[[ -9  -4  10  -4   9 -15  -9   8]
 [  0  13 -29  20   1 -13 -20 -22]
 [  9 -26 -48  -4   4   7 -14 -34]
 [  0 -13 -30  30  19 -21 -24  -7]]
->
[[ -7 -24 -21  19  30 -30 -13   0]
 [-34 -14   7   4  -4 -48 -26   9]
 [-22 -20 -13   1  20 -29  13   0]
 [  8  -9 -15   9  -4  10  -4  -9]]

[[-36   7]
 [ 15  -5]
 [ 52 -13]
 [  2  -1]
 [ 18  -6]
 [ 32  -9]
 [  1   1]
 [-34   9]
 [ 33 -10]
 [-51  14]
 [-15   5]]
->
[[  5 -15]
 [ 14 -51]
 [-10  33]
 [  9 -34]
 [  1   1]
 [ -9  32]
 [ -6  18]
 [ -1   2]
 [-13  52]
 [ -5  15]
 [  7 -36]]

[[-20  -5  -8  -8  -9 -13   3   4   9]
 [-13   5  19  -1 -14   0   1  -6  30]
 [  4   4   0  16  -4 -10   0   9 -11]
 [ 36  17 -33   2 -18   6  -4   3 -22]
 [ 26   7  20 -11 -11  -8   4  10   7]
 [ 13  -2  13   7   1   6  10   6  -5]
 [ 14   3 -13 -10 -11  -6   8  -3  44]
 [  6  24   6  -9  -4  14  -6   7 -22]
 [-11  -9 -16 -18   7   5   1  -8  16]
 [ -1  -7  -1   1  13  14  -8   5  -5]]
->
[[ -5   5  -8  14  13   1  -1  -7  -1]
 [ 16  -8   1   5   7 -18 -16  -9 -11]
 [-22   7  -6  14  -4  -9   6  24   6]
 [ 44  -3   8  -6 -11 -10 -13   3  14]
 [ -5   6  10   6   1   7  13  -2  13]
 [  7  10   4  -8 -11 -11  20   7  26]
 [-22   3  -4   6 -18   2 -33  17  36]
 [-11   9   0 -10  -4  16   0   4   4]
 [ 30  -6   1   0 -14  -1  19   5 -13]
 [  9   4   3 -13  -9  -8  -8  -5 -20]]

[[  0   2  -3   8   7   0 -10]
 [-25  16 -32 -47  -6 -12   7]
 [ 15   5  18   0   6  -6 -14]
 [ 23 -16 -41 -32 -41  -5   6]]
->
[[  6  -5 -41 -32 -41 -16  23]
 [-14  -6   6   0  18   5  15]
 [  7 -12  -6 -47 -32  16 -25]
 [-10   0   7   8  -3   2   0]]

[[ -2 -30  -3   9]
 [-52  14  -4  14]
 [ 36   8   2 -22]
 [ -7  10  -4   9]
 [-30   5 -11 -16]
 [-24   3   2   4]
 [-15  12  10  -2]
 [  7  18 -10  -5]
 [ 47  12 -37  30]
 [ 24   4   3  11]
 [  6   0 -22 -10]
 [ -3  28  14  -4]]
->
[[ -4  14  28  -3]
 [-10 -22   0   6]
 [ 11   3   4  24]
 [ 30 -37  12  47]
 [ -5 -10  18   7]
 [ -2  10  12 -15]
 [  4   2   3 -24]
 [-16 -11   5 -30]
 [  9  -4  10  -7]
 [-22   2   8  36]
 [ 14  -4  14 -52]
 [  9  -3 -30  -2]]

[[ 43  13 -14  -5   8]
 [ 37  28  -9 -12   6]
 [ 43 -33   8  11 -17]
 [ 55 -11  14  19  -3]]
->
[[ -3  19  14 -11  55]
 [-17  11   8 -33  43]
 [  6 -12  -9  28  37]
 [  8  -5 -14  13  43]]
---
[[-11  24 -51]
 [ 10 -22  48]
 [ -3 -15  40]
 [-13 -24 -18]]
->
[[ 10 -22  48]
 [ -3 -15  40]]

[[49 -5 -1]
 [40  6 -1]
 [16 14 11]]
->
[[40  6 -1]
 [16 14 11]]

[[  1 -14 -26  -2]
 [-27  20 -42 -12]
 [-31  15  -8  -9]
 [  1 -47  13   1]
 [ 29  12  50  34]]
->
[[-27  20 -42]
 [-31  15  -8]]

[[ 43   8 -11]
 [  1   1   2]
 [ 50 -57  -2]]
->
[[  1   1   2]
 [ 50 -57  -2]]

[[  9   7  43  13]
 [ -6  13 -12  13]
 [ -6  50 -18  21]
 [-24  16  -9   9]
 [-30  31 -20  -5]]
->
[[ -6  13 -12]
 [ -6  50 -18]]

[[-32  20 -50]
 [-16   4 -46]
 [-35   1 -17]]
->
[[-16   4 -46]
 [-35   1 -17]]
